Below are the code and all the weights of a small trained network. Each question names an input and a class and asks about switching units off, where a switched-off unit gives its printed mean instead of its output.

import numpy as np


def w(rows, s, z=0):
    codes = np.array(rows[::2]) - 128.0
    scale = np.full(codes.shape[1], s)
    scale[-1] = z or s
    return codes * scale


def f(y):
    return np.maximum(y, 0)


def log_softmax(a):
    a = a - a.max(-1, keepdims=True)
    return a - np.log(np.exp(a).sum(-1, keepdims=True))


def net(x, mask):
    res = np.array(x, float).reshape(1, 6) / 4 @ E
    y = f(res @ A[0][:, :-1].T + A[0][:, -1])
    res = res + np.where(mask, y, B[0][:, -1]) @ B[0][:, :-1]
    return log_softmax(res[-1] @ U[:, :-1].T + U[:, -1])


A, B = {}, {}
E = w([
[103,95,167,101,5,88,186,9],'x0',
[160,97,40,106,127,186,226,163],'x1',
[145,231,226,104,217,116,228,98],'x2',
[82,28,222,215,120,121,164,186],'x3',
[185,61,135,52,141,48,124,170],'x4',
[1,170,102,69,117,92,146,187],'x5',
],0.0078)
A[0] = w([
[165,177,96,77,151,117,95,101,34],'n0',
[180,100,120,160,152,128,114,94,45],'n1',
[116,164,168,117,192,102,149,93,39],'n2',
[109,170,75,146,147,162,129,93,104],'n3',
[103,137,101,186,121,171,124,125,86],'n4',
[29,155,104,147,122,118,173,155,89],'n5',
[81,151,130,109,103,141,130,185,71],'n6',
[98,78,182,185,178,106,180,160,51],'n7',
[162,90,142,150,157,143,105,81,95],'n8',
[93,120,167,208,114,152,150,179,67],'n9',
[63,160,111,200,130,147,141,101,169],'n10',
[152,202,133,84,107,132,41,104,91],'n11',
[116,150,146,118,180,131,164,113,2],'n12',
[142,117,83,88,167,181,231,143,114],'n13',
[149,123,98,145,195,164,12,248,66],'n14',
[154,147,134,103,215,124,120,183,63],'n15',
[141,164,50,84,133,65,116,122,95],'n16',
[127,86,172,170,124,93,156,143,70],'n17',
[108,105,150,101,22,112,168,47,91],'n18',
[132,140,78,100,133,83,120,63,106],'n19',
[85,80,48,165,72,156,42,132,5],'n20',
[105,149,151,171,120,108,58,104,94],'n21',
[178,82,137,51,132,56,124,189,105],'n22',
[79,170,105,165,87,144,138,161,101],'n23',
[219,126,146,191,124,177,108,92,51],'n24',
[141,199,204,104,139,116,226,102,52],'n25',
[153,86,31,114,96,162,196,171,122],'n26',
[171,141,158,155,137,184,111,99,88],'n27',
[96,121,114,178,93,141,36,99,111],'n28',
[97,164,110,200,113,186,173,101,110],'n29',
[67,80,159,219,117,139,143,160,44],'n30',
[111,154,154,113,156,31,25,109,137],'n31',
[63,143,125,60,137,98,136,174,44],'n32',
[57,118,102,95,115,85,149,117,71],'n33',
[133,155,86,105,133,163,141,115,131],'n34',
[152,169,124,74,142,164,98,102,54],'n35',
[214,65,100,186,139,145,131,86,75],'n36',
[129,85,127,98,73,128,149,56,31],'n37',
[61,138,102,84,101,105,118,180,78],'n38',
[118,196,92,139,121,194,97,76,102],'n39',
[139,169,104,192,174,193,99,171,43],'n40',
[136,55,50,109,48,109,63,148,44],'n41',
[201,97,149,130,95,126,149,86,141],'n42',
],0.012,0.0077)
B[0] = w([
[143,94,126,106,104,151,156,101,178],'n0',
[121,136,126,86,171,119,98,114,157],'n1',
[176,170,126,153,161,121,161,141,177],'n2',
[131,105,153,111,85,138,146,136,176],'n3',
[140,127,126,155,129,64,147,127,164],'n4',
[147,126,103,86,150,130,80,116,179],'n5',
[120,138,107,83,141,132,98,125,154],'n6',
[148,94,126,88,104,184,164,94,189],'n7',
[138,146,110,89,147,121,90,141,169],'n8',
[146,75,129,109,87,169,150,97,182],'n9',
[144,86,117,129,126,35,92,168,200],'n10',
[147,89,147,115,99,163,146,119,194],'n11',
[163,171,114,142,152,128,161,136,151],'n12',
[106,133,200,156,144,153,110,142,208],'n13',
[53,157,91,170,88,128,138,62,250],'n14',
[81,162,93,169,94,106,149,99,194],'n15',
[148,83,127,99,101,129,134,114,187],'n16',
[146,108,101,99,99,177,150,108,170],'n17',
[32,157,98,169,80,132,125,101,228],'n18',
[105,87,122,116,97,173,148,135,175],'n19',
[193,166,120,132,190,128,194,101,204],'n20',
[112,133,189,143,140,174,121,156,170],'n21',
[150,74,124,137,81,18,134,170,200],'n22',
[158,124,104,123,145,106,87,151,166],'n23',
[116,133,104,71,176,112,80,138,196],'n24',
[160,167,92,155,178,112,173,139,228],'n25',
[101,122,247,173,152,181,100,163,217],'n26',
[132,134,100,106,157,105,79,157,177],'n27',
[179,154,154,163,155,111,161,144,192],'n28',
[146,133,156,152,103,90,101,170,198],'n29',
[158,91,130,79,99,176,163,94,189],'n30',
[116,119,213,170,132,198,95,169,211],'n31',
[137,139,109,68,182,120,84,111,166],'n32',
[96,160,105,107,148,132,82,121,161],'n33',
[135,84,144,135,118,169,129,126,177],'n34',
[138,102,119,101,116,146,159,103,168],'n35',
[110,136,128,68,166,121,92,134,200],'n36',
[72,157,110,150,126,119,130,90,179],'n37',
[117,155,119,68,155,120,84,132,172],'n38',
[162,77,123,90,74,123,149,125,195],'n39',
[59,145,116,136,90,85,138,88,192],'n40',
[189,180,100,139,177,118,206,142,218],'n41',
[113,145,101,131,129,113,82,139,202],'n42',
],0.011,0.013)
U = w([
[194,189,94,167,159,121,223,122,107],'0',
[42,159,70,183,45,122,124,63,92],'1',
[163,15,117,78,49,171,163,92,98],'2',
[130,130,81,70,153,116,10,132,105],'3',
[166,62,123,169,53,35,104,172,254],'4',
[120,128,255,188,122,179,92,150,101],'5',
],0.009,0.018)

Each question gives the input, the list of numbers given to net, and the class t.
The units are the neurons (one row each of A and B). Each row of codes is followed by its name. A weight is (code - 128) times the scale printed after its matrix; where a second scale follows, it is the last column's (A, B and U).
mask holds one flag per neuron, in row order. A switched-off neuron (its flag False) gives its mean, the last column of its row in B, instead of its output. The means were averaged over made-up inputs and are rounded, as every weight is.
A unit's drop is (log p(t) with every unit on - log p(t) with that unit switched off) / (log p(t) with every unit on - log p(t) with every unit switched off).
The circuit of an input: a set's keep is (log p(t) with only the set's units on - log p(t) with every unit switched off) / (log p(t) with every unit on - log p(t) with every unit switched off). Starting from the 12 units with the biggest drops (on a tie, the unit counted first), units are removed one at a time, each time the one whose removal leaves the highest keep (on an exact tie, the one counted first), for as long as the keep stays at least 0.8.
units of the circuit, in order: the units of the circuit, biggest drop first
most important unit: the unit with the biggest drop
top k neurons: the k neurons with the biggest drops, biggest first
drop when u is switched off: that unit's drop, to one decimal
input [8,-1,-4,-2,7,4], class 1: top 2 neurons : [n18 n37]
input [6,3,3,-6,0,0], class 1: units of the circuit, in order : [n18]
input [6,1,4,-4,5,8], class 3: top 3 neurons : [n32 n14 n38]
input [-6,5,-4,7,-5,-6], class 2: top 3 neurons : [n30 n9 n18]
input [-3,3,7,3,-8,3], class 4: top 2 neurons : [n10 n29]
input [1,-3,-6,8,-6,-6], class 2: top 2 neurons : [n30 n9]
input [-5,-4,4,-5,3,3], class 1: top 3 neurons : [n15 n14 n26]
input [-1,-6,2,6,6,0], class 2: units of the circuit, in order : [n7 n17]
input [-7,4,-8,-7,-4,3], class 0: top 2 neurons : [n20 n41]
input [-8,7,5,-7,5,-4], class 1: top 2 neurons : [n15 n14]
input [1,-4,-3,2,-1,1], class 5: units of the circuit, in order : [n22 n21]
input [-4,-7,1,7,-4,-2], class 2: top 4 neurons : [n30 n9 n7 n26]
input [1,-6,3,1,5,-2], class 5: top 2 neurons : [n31 n10]
input [0,8,-8,5,0,5], class 0: most important unit : n41
input [8,-5,7,-3,8,3], class 1: top 2 neurons : [n18 n41]
input [6,-2,-6,0,3,7], class 3: top 2 neurons : [n38 n14]
input [7,8,6,-7,3,2], class 5: top 3 neurons : [n13 n26 n14]
input [-7,-6,2,-8,3,0], class 2: units of the circuit, in order : [n11 n0]
input [-6,-7,-1,-5,1,-2], class 5: top 4 neurons : [n31 n18 n21 n11]
input [6,-2,0,5,-7,2], class 4: most important unit : n10
input [3,7,2,1,-7,0], class 4: drop when n39 is switched off : 0.1
input [2,-2,-8,3,-2,2], class 0: drop when n25 is switched off : 0.0
input [-6,-6,3,-6,8,2], class 4: drop when n18 is switched off : 0.4
input [-8,7,0,0,-2,-5], class 1: drop when n14 is switched off : 0.8
